Each row is followed by its group and then its class within the group.
[  -2   19   27   32  -23  -31  -10   23   38   15  -50   21   -3   33
   -5  -10   43  -15    1   -8    6  -13  -33   -6   -3  -29   -8   10
  -53   -8  -18   -2  -12   32  -16  -35    4   36    3    1   24  -25
    3   22    0  -20    9   35    1   -9   21   26   31   16    4    8
  -48  -23   34   -6   -1    1   -7  -19  -12   17   52   -3  -11    3
   19  -56    7  -33    5   -5   -2   -9    3   -3  -31   -5    4  -35
  -13    6  -19  -16    1   28   15  -19   45    7  -21   30   -9   12
  -17  -14  -39    8   -2  -11   15  -21  -10   37   24   -2  -10    4
   -8   -5   58   61   -6   19  -30  -13   -6   49    5  -13  -12   12
   42   -2   48   17    6   16   14  -24   -4    6   15   46   19   -1
  -11  -13    6  -33  -15   10   26  -19  -21   -3 -103    1   10    3
   18   20   17    2    0  -15] | Mp > cp
[ 13  -3  22 -29  -4  14  22 -18 -11  10  19  19 -39  -9 -10  26 -16  18
 -15 -18  13 -11 -12  35 -14   4   8 -14  43  11  11 -21  56 -12 -21   1
 -22 -13 -25 -14  16  13 -20 -19   3  25  13 -38   2  37   4  -4 -41 -15
   3   6  14 -10 -59  -1 -19  19  13   6 -18 -74  18  11  -3 -44  -5  39
  16  -4  13  22 -33  13 -24  32   0   1  -3 -27  -8   8  -5   3  11 -65
  -8   2 -32 -10  -2 -18 -19   5  35  11 -17   2 -11 -46 -12  -2 -28  -5
  18   6  -2   6   1   1  -3 -11 -15 -51  52  20 -10  -3  -1   5  22  27
 -15 -53 -53  16  55  -1  13   6  22   5  14   4  28   3  -4  16  10  18
  21 -15   8 -44   6  24   1 -14   3  19  20 -34   2 -40  -1 -11] | Hn > sj
[  1   0  11  38 -11 -33  -9  27  44   1 -73 -18   7  22   7 -44  44 -35
  36  -9  -1  -4 -15  17  12 -16 -23 -13 -77  -7 -25  23  -4  16  -9 -16
   7  16  -3 -11  -7 -30 -12  31  -1 -18 -25  20  31 -34  -8  18  37  -2
   9 -49 -46  -9   5   5  10   3 -15  -7  -2  29  56 -25  34   7 -27 -15
   9 -12   7  -9 -25  -1  25  10 -10   8  34 -47  -1   7 -30 -13  16   5
 -12 -27  32   9 -15  14 -44  26  -6 -19 -14  19  11 -10   7 -21 -28  49
  33  -7  -3  17  -7  -2 -24  51   0  20   9   3  11   2   3  -6  34  16
  -5  -1  40 -14  62   2   9 -34  -5   2  28  60  -2  24  -5   1 -13 -30
   9  14  25 -34 -39  -8  -4   8 -10   0  27  12  15  10  -4  -7] | Mp > cp
[ 24  16  52  34 -13 -44   1  34   2  26 -51 -12  20  42  -1 -29  39 -13
  19  -7 -14  18   2   8  -3 -20 -11   9 -44 -18 -12  19   4   0 -21 -30
  21  12   4  -2  41  -4  -4  36 -13 -26  -3   2  30 -13  -9  -6  -1  -7
   6  -8 -23 -14  -4 -20 -11  22  -9 -18 -13  55  42 -37  21  14  -4 -39
  -3   7  15  31   1  -9   1 -28 -10  -5   3 -27  -4  -2 -15 -22   6 -12
  25 -40  46   9  10  29 -16  -4  -3 -15 -26  17  18   5   2  -5 -16  30
  27  -4  -5   2  -8   4  19  31   4  49  -8 -11  -7  16   7  15  -3   3
  19   6  51  15  57  -3   9 -16   8  23  15   5  17 -11 -20  -6 -13 -48
  -7  29  -1 -60 -31  -8   2  25   5  17  27  -4  23  23  12  21] | Mp > fr
[  -4    8  -12    6   10   -2   20   13  -10  -17  -10   -5   12  -16
   -1  -39   24   -1    6   -5    5    4   12  -30    8   -9   13   36
  -56   -2  -43   -7   30    6    3  -45    3   59  -21   20  -79  -30
   13    8    1  -25  -34   43  -27  -56  -18    6   34   11   -8   -5
  -51    8   19   22    1    3   -9   14    2   31   10   20   32   50
  -23   20  -16   -5   -2    4   -4   17    1  -18   -4   14   -6   -1
  -12    3   -1    4   -3   63  -26  -15   19    9  -36   -7  -10   62
    1  -20  -30   -3    2   11    6  -10    3   46    7   10   23   15
  -12   -8   39    6   11  -29 -103    0    5   -4    1  -16  -61  -18
    0   16   27    7    9  -16    2  -28   11    1  -11   39  -32   19
   14    0  -33  -44  -34   -6    0   84   -6  -16  -17   -3   -7  -70
   55   10   12   28   -3   -1] | fs > fc
[  29    8   37  -10  -16   28   18    2  -12   -1   40  -11  -43   -8
   -3   32  -26   17  -29    3   23  -18  -16   45    6   -4   34    0
   31    8   11  -48   64    1  -32   -7  -26  -57  -28  -30   20  -22
  -11  -28 -114   19   26  -28  -13   23   -3   -4  -68  -20   30   -4
   27   22  -79    0   13   10  -22   16    1  -86    3    5    3  -29
  -22   39   14   11  -11   15   -8   13  -21    2    7   -1    5  -42
  -21    2   24   -2  -27  -82   -4   17  -42    2   -7  -14  -12    9
   61   14    8   -3  -13  -22  -44   17  -23    6   11   19    1   19
    6   35   -8    1  -21  -24   44    9   -3  -11    0   -2   23    3
  -30  -42  -43   27   88    0   -7   -7   33   16   13   18   22   12
   23   16   -5   11    6  -17   13  -74  -11   23    6  -13    1   35
   28  -20   -7  -27   -7   -6] | Hn > gr
[-11   3  15  26 -15 -22   0  19  39  22 -37  -4  23  52  11 -15  39  -9
  14   3 -11   2   0   2  -4 -20  11  20 -45   7 -31  12   4 -12  -9 -39
  25  24  -6  -3  28  -1  -3  39 -16 -20 -16  10  14 -23  -8  14  21  26
  13 -21 -26  -7  -7   5  12  48   8  -6 -17  47  20  -9   9 -12  -9 -36
   7 -21  13  25   3  -6   7 -17 -10   4   6 -36 -12  -1 -11 -21  -7  20
  19 -24  55  19 -17  27 -17  -5  -6 -13 -56  12   1  10 -20 -20 -15  50
  16  12  -3  29  -9   0  50  36  -4  30 -17   5 -32  12   6   2  12  13
  18  -1  44  12  36  -2  15  -8  17  30  13  36  10  11  -9   4 -27 -44
 -25  24  -4 -53 -32  -4   2  20  -5   3  64  18  33  16  12   6] | Mp > fr
[ 23  -3 -20  44   4   5  22 -12   8 -12  -2  13 -10 -16   6  -6   9  37
  27 -20  26 -10 -11 -14  25   7   3  -8 -44 -23 -33 -12 -54  31   8  -6
  -1 -18  -9   5 -61 -73   7  -2  12 -19  -3  97 -24 -22 -13  -7  27  13
   0 -35  19   0  24  23   1 -27 -16  15   7  29  10  12   3  19   9  48
   7  29 -20 -35  22 -16  16  -2  -2   2  13   0   3  -3  14  12   5  55
 -35   8  -5  -9   4 -18   2  69   7   2  26  -3   4  -5  16  23  17   4
 -27 -14  -1  66  17 -14  -3  29  12 -17 -51  -4  15 -12  -7   7   0   3
  -4  62  -3  -7 -55  -9  -6  -3  -5 -21 -16  69 -27  -5   9   6   7  -5
  -7  -1  11  70  -7   0   6 -22 -14 -26 -27  27  -5  -7  -3 -16] | pc > pr
[-22 -19 -32 -78   1   3  -9   6 -11  -4 -17   3   8 -18 -19 -13  24 -14
 -20 -17  -6  23  16 -50   0   4 -45  60 -14   7 -41  20 -37 -16  17  19
 -10  44  19  47 -60  15  13 -13  13  -8 -31   4  -3 -32  12  -2  26  22
  -7  20 -48 -28  51   0  12   0  -7   2  17   4 -29  24  -3  43 -18  10
 -18 -15   9  -8  -5  44  -4  -8  -6   0  25  40   8  10 -21   4   4  70
  -4  -1  -4  -3 -39   6  -5   8 -27  -3 -34   0 -17  17   6 -15  11  17
   5  18   6 -17  15 -17  49 -15 -12 -23 -45  -8  -1  11  -1 -23 -19 -29
 -20   0  30  -8 -29  63  -4 -21   0  -8  23  14 -24 -12  56   1  -3 -23
 -33  11  10 113   5  -7 -15  -6 -11 -66  37   7  19  -4 -24   9] | fs > dp
[ 13  -9  27 -37 -20   3  33  25 -13  -9   7 -20 -12  12  -8  -1 -17 -10
 -11  10  17 -19 -33  42  -1   1   1  -8  18 -10   9 -13  48 -19  -2  20
 -27 -16 -15 -41  20  -6 -22 -17 -20  22  10 -64  18 -13   8 -13 -40 -16
  -1   5  -4  20 -71  -3   0  10 -29  47 -11 -73 -15  -9  39 -22 -19  35
  13  18  -3  18  -7  67 -13   8   6   0  18 -55  -9   9  -3  -3  -7 -88
 -12  -1 -58   5  -9 -15 -46 -13  11 -30  -4   8 -24  -7 -31   2 -19   0
  27   3   4  12   4   7 -20 -21 -14  -5  84   2   0  -9  -1  16   4 -18
 -18 -40 -15   8  89   5   9  -3   8   7  -2   4   8   3  19  11  -6   6
 -10   1   3 -66 -13  28  -7  12 -19  39  28 -26  -3 -13  -3   1] | Hn > gr
[ -4 -35  31  33 -18 -33  18  22  51  33 -45 -12  15  44  11 -11  51   5
  21   5 -20  -4  -9  19   3 -21 -14  18 -51 -11 -31  -3   6   0 -25 -49
  23   0  -6 -10  38 -18  -8  36 -17 -11   5  10  20 -28  -4   6  17   0
   7 -29 -51  -9  -3  16  -1  21  -8 -17 -14  52  58 -26  27  -5 -11 -56
   5 -22  18  -1  -6 -19   6 -19 -18   2  27 -59 -21  -6 -14 -21  -8   6
   3 -30  39  21   3  29 -28  17  -9 -26 -31  17   8   3   4  -9 -13  23
  37  -3   6  15  -6   2  47  49  13  32   9  -2 -65   9   7  -2   3  23
 -32 -12  42  33  42  28  11 -17 -12  34   4  51  25  17  -6   0 -21 -38
  -9  22   0 -71 -25  11  42  23  -9  16  56  16  45  18   9  -3] | Mp > fr
